Below are the code and all the weights of a small trained network. Each question names an input and a class and asks about switching units off, where a switched-off unit gives its printed mean instead of its output.

import numpy as np


def w(rows, s, z=0):
    codes = np.array(rows[::2]) - 128.0
    scale = np.full(codes.shape[1], s)
    scale[-1] = z or s
    return codes * scale


def norm(h):
    return h / np.sqrt((h * h).mean(-1, keepdims=True) + 1e-5)


def f(y):
    return y / 2 * (1 + np.tanh(0.7978845608 * (y + 0.044715 * y**3)))


def log_softmax(a):
    a = a - a.max(-1, keepdims=True)
    return a - np.log(np.exp(a).sum(-1, keepdims=True))


def net(x, mask):
    res = np.array(x, float).reshape(1, 2) / 4 @ E
    u = 0
    for l in range(2):
        y = f(norm(res) @ A[l][:, :-1].T + A[l][:, -1])
        res = res + np.where(mask[u : u + 9], y, B[l][:, -1]) @ B[l][:, :-1]
        u += 9
    return log_softmax(norm(res)[-1] @ U[:, :-1].T + U[:, -1])


A, B = {}, {}
E = w([
[255,105,39,117,114,112,81,119],'x0',
[7,93,34,188,144,82,147,91],'x1',
],0.0084)
A[0] = w([
[100,210,148,127,113,150,31,113,4],'L0N0',
[112,115,132,148,22,137,4,219,18],'L0N1',
[150,181,189,105,159,62,96,67,84],'L0N2',
[167,114,131,7,157,95,116,84,51],'L0N3',
[228,129,188,68,123,150,102,210,105],'L0N4',
[50,174,230,189,152,102,147,192,137],'L0N5',
[240,47,95,243,107,79,154,138,225],'L0N6',
[193,141,115,55,207,69,182,67,55],'L0N7',
[145,74,119,30,111,94,83,98,42],'L0N8',
],0.0046,0.0024)
B[0] = w([
[129,38,145,91,191,156,120,50,109],'L0N0',
[154,109,42,155,236,107,189,69,111],'L0N1',
[164,91,150,155,210,94,78,87,130],'L0N2',
[69,105,111,117,234,110,103,73,135],'L0N3',
[52,62,93,155,116,55,203,165,252],'L0N4',
[137,149,150,203,81,184,3,91,246],'L0N5',
[30,106,222,133,112,166,60,135,219],'L0N6',
[128,94,159,210,163,235,134,59,126],'L0N7',
[128,87,103,183,157,152,143,107,125],'L0N8',
],0.0064,0.0042)
A[1] = w([
[95,164,45,120,182,120,187,96,61],'L1N0',
[118,92,116,215,76,99,80,96,197],'L1N1',
[160,85,96,146,143,118,91,113,12],'L1N2',
[115,110,38,172,198,101,125,2,113],'L1N3',
[206,77,31,127,124,159,67,86,6],'L1N4',
[174,140,171,159,118,194,115,129,121],'L1N5',
[158,181,64,118,24,79,71,185,7],'L1N6',
[222,159,183,49,135,146,222,174,121],'L1N7',
[42,166,156,110,159,153,245,165,142],'L1N8',
],0.0088,0.0022)
B[1] = w([
[140,156,64,102,162,92,205,127,146],'L1N0',
[179,112,119,94,167,92,174,140,254],'L1N1',
[154,144,161,154,76,130,126,170,148],'L1N2',
[162,211,102,106,136,125,132,77,191],'L1N3',
[25,146,255,155,69,235,71,130,193],'L1N4',
[121,82,57,120,135,121,150,122,177],'L1N5',
[136,59,188,145,139,151,142,199,146],'L1N6',
[77,181,3,146,176,52,178,69,214],'L1N7',
[242,100,157,102,96,187,66,151,201],'L1N8',
],0.0093,0.0072)
U = w([
[91,159,190,133,56,197,57,105,254],'0',
[129,211,5,102,144,50,194,81,85],'1',
[198,33,131,92,161,87,141,186,67],'2',
],0.017,0.0014)

Each question gives the input, the list of numbers given to net, and the class t.
The units are the neurons (one row each of A and B). Each row of codes is followed by its name. A weight is (code - 128) times the scale printed after its matrix; where a second scale follows, it is the last column's (A, B and U).
mask holds one flag per neuron, layer by layer. A switched-off neuron (its flag False) gives its mean, the last column of its row in B, instead of its output. The means were averaged over made-up inputs and are rounded, as every weight is.
A unit's drop is (log p(t) with every unit on - log p(t) with that unit switched off) / (log p(t) with every unit on - log p(t) with every unit switched off).
unit that matters most: the unit with the biggest drop
k most important neurons: the k neurons with the biggest drops, biggest first
top k neurons in layer l: the k neurons of layer l with the biggest drops, biggest first
drop of u: that unit's drop, to one decimal
input [8,-4], class 0: most important neuron -> L1N4
input [1,3], class 2: 2 most important neurons -> L0N3; L1N7
input [-2,2], class 2: 2 most important neurons -> L1N7; L1N4
input [-5,-6], class 1: 3 most important neurons -> L0N6; L1N7; L1N4
input [2,1], class 2: 4 most important neurons -> L0N6; L1N7; L1N4; L1N3
input [0,-3], class 2: top 2 neurons in layer 0 -> L0N4; L0N3
input [6,-7], class 1: top 2 neurons in layer 0 -> L0N5; L0N4
input [-3,-3], class 2: top 2 neurons in layer 0 -> L0N6; L0N5
input [8,7], class 0: 2 most important neurons -> L1N4; L0N4
input [2,0], class 2: 2 most important neurons -> L0N6; L1N7
input [2,-4], class 1: 2 most important neurons -> L0N5; L1N7
input [5,4], class 0: 2 most important neurons -> L0N4; L1N4
input [-1,-2], class 2: 2 most important neurons -> L0N4; L1N4
input [6,-8], class 1: unit that matters most -> L1N7
input [2,-1], class 2: 2 most important neurons -> L0N6; L1N7
input [3,-5], class 1: 2 most important neurons -> L0N5; L1N7
input [7,-3], class 0: drop of L1N4 -> 1.1
input [-3,-6], class 1: drop of L1N7 -> 1.0
input [-2,-2], class 2: drop of L0N2 -> 0.0
input [6,-5], class 0: unit that matters most -> L1N4
input [2,3], class 2: top 2 neurons in layer 1 -> L1N7; L1N6
